Below are the code and all the weights of a small trained network. Each question names an input and a target symbol and asks about switching units off, where a switched-off unit gives its printed mean instead of its output.

import numpy as np


def w(rows, s, z=0):
    codes = np.array(rows[::2]) - 128.0
    scale = np.full(codes.shape[1], s)
    scale[-1] = z or s
    return codes * scale


def norm(h):
    return h / np.sqrt((h * h).mean(-1, keepdims=True) + 1e-5)


def f(y):
    return np.maximum(y, 0)


def softmax(a):
    e = np.exp(a - a.max(-1, keepdims=True))
    return e / e.sum(-1, keepdims=True)


def log_softmax(a):
    a = a - a.max(-1, keepdims=True)
    return a - np.log(np.exp(a).sum(-1, keepdims=True))


def net(x, mask):
    ids = ['ΠΦβεζλ'.index(c) for c in x.split()]
    T = len(ids)
    res = E[ids] + P[:T]
    r = norm(res)
    for j in range(2):
        rows = slice(2 * j, 2 * j + 2)
        q, k, v = (r @ M[0][rows].T for M in (Q, K, V))
        z = softmax(np.where(np.tri(T) > 0, q @ k.T / 2**0.5, -1e9)) @ v
        o = O[0][rows]
        res = res + np.where(mask[j], z, o[:, -1]) @ o[:, :-1]
    y = f(norm(res) @ A[0][:, :-1].T + A[0][:, -1])
    res = res + np.where(mask[2:10], y, B[0][:, -1]) @ B[0][:, :-1]
    return log_softmax(norm(res)[-1] @ U[:, :-1].T + U[:, -1])


Q, K, V, O, A, B = {}, {}, {}, {}, {}, {}
E = w([
[84,113,178,248,85],'Π',
[117,160,155,108,127],'Φ',
[106,165,136,93,161],'β',
[98,144,149,110,135],'ε',
[67,167,148,156,155],'ζ',
[62,155,111,116,178],'λ',
],0.016)
P = w([
[177,75,68,157,83],'0',
[111,98,155,172,254],'1',
[67,158,40,139,83],'2',
[110,105,182,140,239],'3',
[50,165,53,150,110],'4',
[120,104,207,120,226],'5',
[51,167,65,153,109],'6',
[115,111,215,87,212],'7',
],0.0088)
Q[0] = w([
[148,178,94,153,74],'head 1',
[249,104,210,140,250],'head 1',
[95,168,120,142,181],'head 2',
[41,123,89,134,61],'head 2',
],0.012)
K[0] = w([
[186,78,74,117,80],'head 1',
[10,182,209,121,106],'head 1',
[142,115,157,130,154],'head 2',
[220,81,74,123,110],'head 2',
],0.012)
V[0] = w([
[172,254,168,172,136],'head 1',
[38,184,112,2,150],'head 1',
[172,110,76,58,70],'head 2',
[44,90,116,134,151],'head 2',
],0.0073)
O[0] = w([
[183,238,3,136,93,129],'head 1',
[167,84,52,119,107,253],'head 1',
[176,126,135,154,254,15],'head 2',
[136,139,139,40,104,224],'head 2',
],0.0074,0.0036)
A[0] = w([
[95,82,144,8,121,72],'neuron 1',
[95,52,61,166,140,115],'neuron 2',
[43,32,202,164,131,190],'neuron 3',
[101,98,100,116,115,146],'neuron 4',
[124,191,130,104,195,254],'neuron 5',
[149,126,75,93,80,169],'neuron 6',
[89,61,58,110,92,248],'neuron 7',
[143,131,100,156,75,181],'neuron 8',
],0.012,0.0027)
B[0] = w([
[142,166,186,217,157,254],'neuron 1',
[174,164,152,70,207,165],'neuron 2',
[152,82,128,47,87,227],'neuron 3',
[152,190,150,122,190,175],'neuron 4',
[127,34,88,212,117,220],'neuron 5',
[145,94,123,139,34,180],'neuron 6',
[157,175,143,66,148,224],'neuron 7',
[200,154,2,167,163,146],'neuron 8',
],0.0086,0.0092)
U = w([
[40,120,130,163,51,74],'Π',
[157,73,87,247,155,213],'Φ',
[201,165,90,110,213,205],'β',
[142,10,192,130,119,168],'ε',
[174,233,53,151,49,116],'ζ',
[177,201,187,46,115,8],'λ',
],0.011,0.0019)

Each question gives the input, a string of symbols that net reads in full, and the target symbol t.
The units are the heads (2 rows each of Q, K, V and O) and the neurons (one row each of A and B). Each row of codes is followed by its name. A weight is (code - 128) times the scale printed after its matrix; where a second scale follows, it is the last column's (O, A, B and U).
mask holds one flag per unit, heads first, then neurons. A switched-off unit (its flag False) gives its mean, the last column of its rows in O or B, instead of its output. The means were averaged over made-up inputs and are rounded, as every weight is.
A unit's drop is (log p(t) with every unit on - log p(t) with that unit switched off) / (log p(t) with every unit on - log p(t) with every unit switched off).
The circuit of an input: a set's keep is (log p(t) with only the set's units on - log p(t) with every unit switched off) / (log p(t) with every unit on - log p(t) with every unit switched off). Starting from all 10 units, units are removed one at a time, each time the one whose removal leaves the highest keep (on an exact tie, the one counted first), for as long as the keep stays at least 0.8.
circuit, biggest first: the units of the circuit, biggest drop first
k most important neurons: the k neurons with the biggest drops, biggest first
heads that matter: for each layer, one digit per head in row order, 1 if its drop is at least 0.15 and else 0, layers parted by /
drop of u: that unit's drop, to one decimal
input Φ Π ζ ε Φ, target Φ: heads that matter : 01
input Π ε ε, target Π: circuit, biggest first : head 1; neuron 7
input ε Π β ζ ε, target ε: circuit, biggest first : head 1
input β ε ζ, target β: circuit, biggest first : neuron 2; head 2
input λ β ε β Π λ Π ζ, target Π: heads that matter : 11
input Φ ζ ε Π β ε λ, target Φ: circuit, biggest first : head 2; neuron 5
input Π Φ ζ, target Π: heads that matter : 10
input λ ε Π, target λ: heads that matter : 10
input ζ Φ λ Φ Φ Π Φ ζ, target ζ: circuit, biggest first : head 1; head 2
input Π ε β β, target Φ: heads that matter : 00
input Φ ε Φ λ β Π ζ, target Φ: heads that matter : 01
input Φ λ λ, target Φ: heads that matter : 11
input λ Π Φ ε Φ, target λ: heads that matter : 10
input Π ζ β Φ β Π Φ, target Π: heads that matter : 10
input ε Π ζ β Φ β Φ, target ε: heads that matter : 10
input β λ Φ Φ ζ, target β: 2 most important neurons : neuron 2; neuron 1
input β ε Φ β Π, target β: 2 most important neurons : neuron 2; neuron 5
input λ ε λ, target λ: heads that matter : 10
input β ζ Φ β β, target β: drop of neuron 2 : 0.2
input Φ Φ ε Π β, target Φ: drop of head 2 : 0.2
input Φ Φ ε ε ε, target Φ: drop of neuron 3 : 0.0
